Below is a small trained network, with its code and all its weights. Each question gives an input and a class and asks what happens when units are switched off, that is, made to give their printed mean instead of their output.

import numpy as np


def w(rows, s, z=0):
    codes = np.array(rows[::2]) - 128.0
    scale = np.full(codes.shape[1], s)
    scale[-1] = z or s
    return codes * scale


def f(y):
    return y / 2 * (1 + np.tanh(0.7978845608 * (y + 0.044715 * y**3)))


def log_softmax(a):
    a = a - a.max(-1, keepdims=True)
    return a - np.log(np.exp(a).sum(-1, keepdims=True))


def net(x, mask):
    res = np.array(x, float).reshape(1, 7) / 4 @ E
    y = f(res @ A[0][:, :-1].T + A[0][:, -1])
    res = res + np.where(mask, y, B[0][:, -1]) @ B[0][:, :-1]
    return log_softmax(res[-1] @ U[:, :-1].T + U[:, -1])


A, B = {}, {}
E = w([
[188,70,2,27],'x0',
[19,85,36,231],'x1',
[131,132,131,128],'x2',
[211,32,115,225],'x3',
[125,130,130,129],'x4',
[128,135,125,127],'x5',
[129,124,127,128],'x6',
],0.0083)
A[0] = w([
[229,132,207,130,74],'n1',
[98,216,166,159,148],'n2',
[114,98,124,175,102],'n3',
[206,70,148,143,151],'n4',
[64,158,25,151,89],'n5',
[104,86,161,130,98],'n6',
[199,132,20,132,101],'n7',
[69,125,70,110,18],'n8',
[132,152,108,126,107],'n9',
[129,59,76,116,1],'n10',
[99,231,94,147,86],'n11',
[113,103,103,120,124],'n12',
[132,117,171,131,75],'n13',
[144,114,146,196,106],'n14',
[123,110,131,187,97],'n15',
[149,107,137,136,97],'n16',
[151,124,114,48,125],'n17',
[130,84,160,154,110],'n18',
[136,144,119,164,91],'n19',
[158,108,134,77,108],'n20',
[246,126,97,185,76],'n21',
[131,96,71,108,121],'n22',
[173,132,119,68,121],'n23',
[120,120,91,205,92],'n24',
[101,189,217,103,12],'n25',
[117,98,139,154,81],'n26',
[141,133,113,199,105],'n27',
],0.014,0.0096)
B[0] = w([
[23,3,219,151,215],'n1',
[157,36,206,138,242],'n2',
[106,191,127,129,179],'n3',
[82,114,175,137,236],'n4',
[97,26,200,73,241],'n5',
[82,130,111,139,128],'n6',
[70,36,195,86,254],'n7',
[193,126,152,44,158],'n8',
[105,122,123,111,124],'n9',
[105,121,133,190,172],'n10',
[84,77,159,157,177],'n11',
[160,107,159,124,158],'n12',
[77,24,137,97,128],'n13',
[154,165,83,151,188],'n14',
[151,159,23,160,180],'n15',
[112,105,121,98,130],'n16',
[221,210,63,142,230],'n17',
[140,166,78,121,156],'n18',
[138,103,86,134,131],'n19',
[148,221,93,105,185],'n20',
[137,100,209,100,216],'n21',
[130,76,160,110,209],'n22',
[208,194,21,141,217],'n23',
[155,157,92,205,211],'n24',
[184,125,148,58,190],'n25',
[145,157,124,158,138],'n26',
[157,151,77,174,184],'n27',
],0.0067,0.0084)
U = w([
[171,99,184,64,217],'0',
[100,75,179,189,129],'1',
[204,224,1,180,7],'2',
],0.0098,0.0021)

Each question gives the input, the list of numbers given to net, and the class t.
The units are the neurons (one row each of A and B). Each row of codes is followed by its name. A weight is (code - 128) times the scale printed after its matrix; where a second scale follows, it is the last column's (A, B and U).
mask holds one flag per neuron, in row order. A switched-off neuron (its flag False) gives its mean, the last column of its row in B, instead of its output. The means were averaged over made-up inputs and are rounded, as every weight is.
A unit's drop is (log p(t) with every unit on - log p(t) with that unit switched off) / (log p(t) with every unit on - log p(t) with every unit switched off).
The circuit of an input: a set's keep is (log p(t) with only the set's units on - log p(t) with every unit switched off) / (log p(t) with every unit on - log p(t) with every unit switched off). Starting from the 12 units with the biggest drops (on a tie, the unit counted first), units are removed one at a time, each time the one whose removal leaves the highest keep (on an exact tie, the one counted first), for as long as the keep stays at least 0.8.
units of the circuit, in order: the units of the circuit, biggest drop first
unit that matters most: the unit with the biggest drop
k most important neurons: the k neurons with the biggest drops, biggest first
drop of u: that unit's drop, to one decimal
input [2,8,5,-8,-8,1,-3], class 0: unit that matters most	n8
input [0,-8,-2,7,6,-6,7], class 1: 3 most important neurons	[n1; n4; n25]
input [3,0,-2,-7,6,1,-2], class 2: units of the circuit, in order	[n7; n17]
input [-6,-8,-6,2,6,0,-2], class 1: 2 most important neurons	[n1; n17]
input [-1,-7,4,2,-1,-5,-7], class 1: 2 most important neurons	[n1; n4]
input [-8,0,8,-5,2,-6,-6], class 0: 2 most important neurons	[n25; n1]
input [6,0,0,-7,3,-1,0], class 2: 2 most important neurons	[n17; n23]
input [5,-5,-6,0,7,-2,8], class 2: 2 most important neurons	[n23; n17]
input [-6,-7,6,4,-1,3,6], class 1: drop of n1	1.4
input [-4,-7,6,2,2,-1,6], class 1: drop of n1	1.7
input [-4,7,-4,6,8,-1,8], class 2: drop of n17	0.0
